array([[123, 155, 139, 123],
       [129, 130, 128, 129],
       [124, 155, 136, 121]]) => 129

array([[116, 133, 126, 128, 132, 124, 130],
       [105, 132, 119, 112, 131, 136, 117],
       [108, 122, 124, 135, 126, 123, 135]]) => 105

array([[102, 130, 122, 117, 135],
       [110, 126, 122, 118, 132],
       [119, 112, 117, 124, 129]]) => 110

array([[132, 143, 141, 148, 117, 122],
       [124, 119, 120, 105, 137, 133],
       [132, 132, 131, 146, 138, 119]]) => 124

array([[112, 114, 106, 142, 117, 149, 112],
       [135, 118, 101, 100, 113, 126, 112],
       [120, 156, 154, 143, 112, 121, 129]]) => 135

array([[142, 113, 139, 123, 142, 126],
       [118, 137, 112, 122, 123, 138],
       [132, 123, 125, 103, 132, 138]]) => 118

array([[121, 145, 105, 143, 126, 120, 130],
       [123, 141, 104, 151, 124, 126, 123],
       [121, 136, 108, 151, 127, 128, 123]]) => 123
---
128,114,132,114,143
147,106,134,134,140
-> 106

124,132,124,138,141,143
142,129,123,153,133,132
-> 129

129,143,142,152
142,143,134,117
-> 143

153,114,144,105,135,128
137,118,131,118,130,127
-> 118

126,146,134,151,146
135,136,134,142,143
-> 136

145,141,142,145,146,136
142,132,151,144,147,137
-> 132

134,153,153,144,126
124,136,128,129,118
-> 136

125,127,153,138,154,133,108
126,127,153,138,148,134,103
-> 127

103,148,137,145,118,130
129,127,128,127,128,128
-> 127
---
[139 149 115 104  99] -> 149, 99

[[132 132 126 118 118 123 126]
 [154 138 124 126 142 110 136]
 [131 114 131 127 125 116 130]] -> 154, 110

[124 118 125 114 129 142 150] -> 150, 114

[122 139 129 105 129 130 123] -> 139, 105

[[116 115 138 124 120 152 123]
 [132 137 122 126 124 109 131]] -> 152, 109

[105 135 124 127 115 145 141] -> 145, 105

[[154 102 123 106 143 142 101]
 [129 147 112 141 110 127 148]] -> 154, 101
---
array([[119, 126, 111, 143, 142],
       [135, 112, 154, 137, 138]]): 142, 135

array([[126, 140, 131, 121, 121, 130, 108],
       [147, 134, 123, 144, 139, 106, 143]]): 108, 147

array([121, 145, 103, 128, 131]): 131, 121

array([152, 136, 120, 117]): 117, 152

array([118, 129, 106, 136, 130, 133, 107]): 107, 118

array([[111, 146, 137, 128, 118],
       [109, 136, 135, 133, 121],
       [111, 149, 138, 126, 117]]): 118, 111
---
[[153 130 135 130 139]
 [130 101 130 125 134]
 [137 110 129 125 136]]	135

[[125 134 121 132 138 132]
 [139 122 121 105 112 136]
 [120 138 139 126 132 127]]	121

[[120 138 119 129]
 [135 134 138 127]
 [104 129 128 132]]	119

[[119 135 134 130 119]
 [150 114 158 114 117]
 [152 112 134 100 118]]	134

[[123 124 123 103 120]
 [101 123 128 128 113]
 [126 125 128 103 120]]	123

[[114 135 148 121]
 [136 124 107 133]
 [101 111 121 128]]	148
---
Input: 152	130	113	123	98	106	128
Output: 98
Input: 112	135	130	137	119	131	153
Output: 119
Input: 115	121	135	131	150	109	129
Output: 150
Input: 128	141	105	116	134	142	120
Output: 134
Input: 99	122	151	126	139	139	115
Output: 139
Input: 106	121	134	131	116	145	109
Output: 116
Input: 152	131	120	135	121	142	131
Output: 121
Input: 145	121	102	147	119	121	148
Output: 119
Input: 108	136	103	148	135	150	127
Output: 135
Input: 137	137	128	104	132	107	118
Output: 132
---
array([[134, 111, 134, 109, 129, 148],
       [132, 132, 139, 110, 153, 138],
       [136, 126, 110, 128, 148, 116]]) ans = 132

array([[124, 152, 152, 126, 123, 124, 122],
       [108, 104, 135, 125, 117, 122, 131]]) ans = 124

array([[132, 116, 116, 125, 153, 129],
       [130, 138, 137, 134, 143, 142],
       [116, 103, 116, 108, 120, 102]]) ans = 130

array([[124, 131,  99, 130, 126, 128],
       [117, 136, 122, 132, 121, 130],
       [100, 147, 134, 138, 111, 132]]) ans = 117

array([[138, 129, 106, 131, 136, 135],
       [132, 139, 108, 121, 132, 141],
       [121, 126, 141, 108, 120, 124]]) ans = 132

array([[135, 154, 124, 133, 105],
       [143, 139, 117, 130, 120]]) ans = 135

array([[129, 126, 137, 132],
       [135, 126, 106, 123]]) ans = 129
---
[130 103 133 102 103]: 130, 103

[111 136 135 118 153]: 111, 153

[ 99 154 118 152 120]: 99, 120

[[129 125 129 123 129 121 117]
 [131 141 134 127 106 114 119]
 [133 129 121 135 135 132 145]]: 129, 145

[110 138 146 121 141 104]: 110, 104

[105 132 119 119]: 105, 119
---
[106 133 151 118 125 147 120] Out: 125

[[125 121 128 121 130 121 117]
 [124 120 129 120 130 120 116]
 [156 130 137 101 112 125 136]] Out: 124

[118 129 123 150 158] Out: 129

[106 108 147 127 115 109 134] Out: 115

[112 144 126 125 151 119 119] Out: 125

[108 155 124 114 140 122 151] Out: 124

[109 110 155 101 158 144 104] Out: 110

[150 131 139 141 130] Out: 139

[130 158 122 102 132 126 123] Out: 126
---
[[117 102 127 129 124 118]
 [107 114 127 129 123 122]
 [121 134 127 131 119 125]]	131

[120 127 136 135 101]	135

[[121 130 134 119 128 123 119]
 [150 122 116 146 132 135 135]]	146

[[149 133 106 135 140 124 111]
 [146 128 143 135 111 145 137]
 [130 134 120 124 157 109  99]]	149

[[125 135 117 128 125]
 [113 144 139 102 116]]	139

[[133 118 128 139 114 112 122]
 [125 147 107 117 146 143 140]
 [135 139 138 132 103 137 127]]	146

[116 109 128 142 104 141 134]	141

[126 143 155 139 142]	143

[117 145 128 148 128 158 116]	148

[[118 121 152 129 146]
 [106 140 151 115 141]]	151
---
Q: [122 130 122  99]
A: 99

Q: [145 115 124 152 125 125]
A: 152

Q: [140 126 144 153 124 132]
A: 153

Q: [100 117 107 144 104]
A: 144

Q: [139 125 128  98 118 132]
A: 98

Q:
[[106 145 147 158 131 142 121]
 [134 119 135 130 111 117 107]]
A: 158
---
[130 117 104 123 114 139 152] >> 130

[[129 143 135 123 124 125 128]
 [125 133 135 122 124 117 127]
 [154 148 154 150 152 148 152]] >> 129

[[154 120 132 124 124 116 112]
 [137 139 105 143 122 133 135]] >> 154

[[122 132 137 136 127 130]
 [139 111 140 129  98 108]] >> 122

[[127 135 155 129 139 139 132]
 [134 127 112 125 116 120 121]
 [125 127 131 132 126 126 127]] >> 127

[105 107 124 104 120] >> 105

[[130 131 126 133 129 122]
 [121 101 121 120 119 127]] >> 130

[[131 147 146 150]
 [132 147 146 150]
 [131 127 148 148]] >> 131

[[115 132 111 115]
 [ 99 145 133 135]] >> 115
---
[[125 130 129 122 124 121 124]
 [121 133 129 116 120 113 120]
 [144 146 157 131 142 121 141]] -> 146

[[115 121 130 135 122]
 [139  99 154 104 115]] -> 139

[133 102 124  98] -> 124

[120 122 131 132 127 102 118] -> 131

[147 155 109 108 105 113 101] -> 147

[[132 123 128 131 128 117]
 [119 131 127 121 144 127]
 [131 131 154 125 138 134]] -> 144
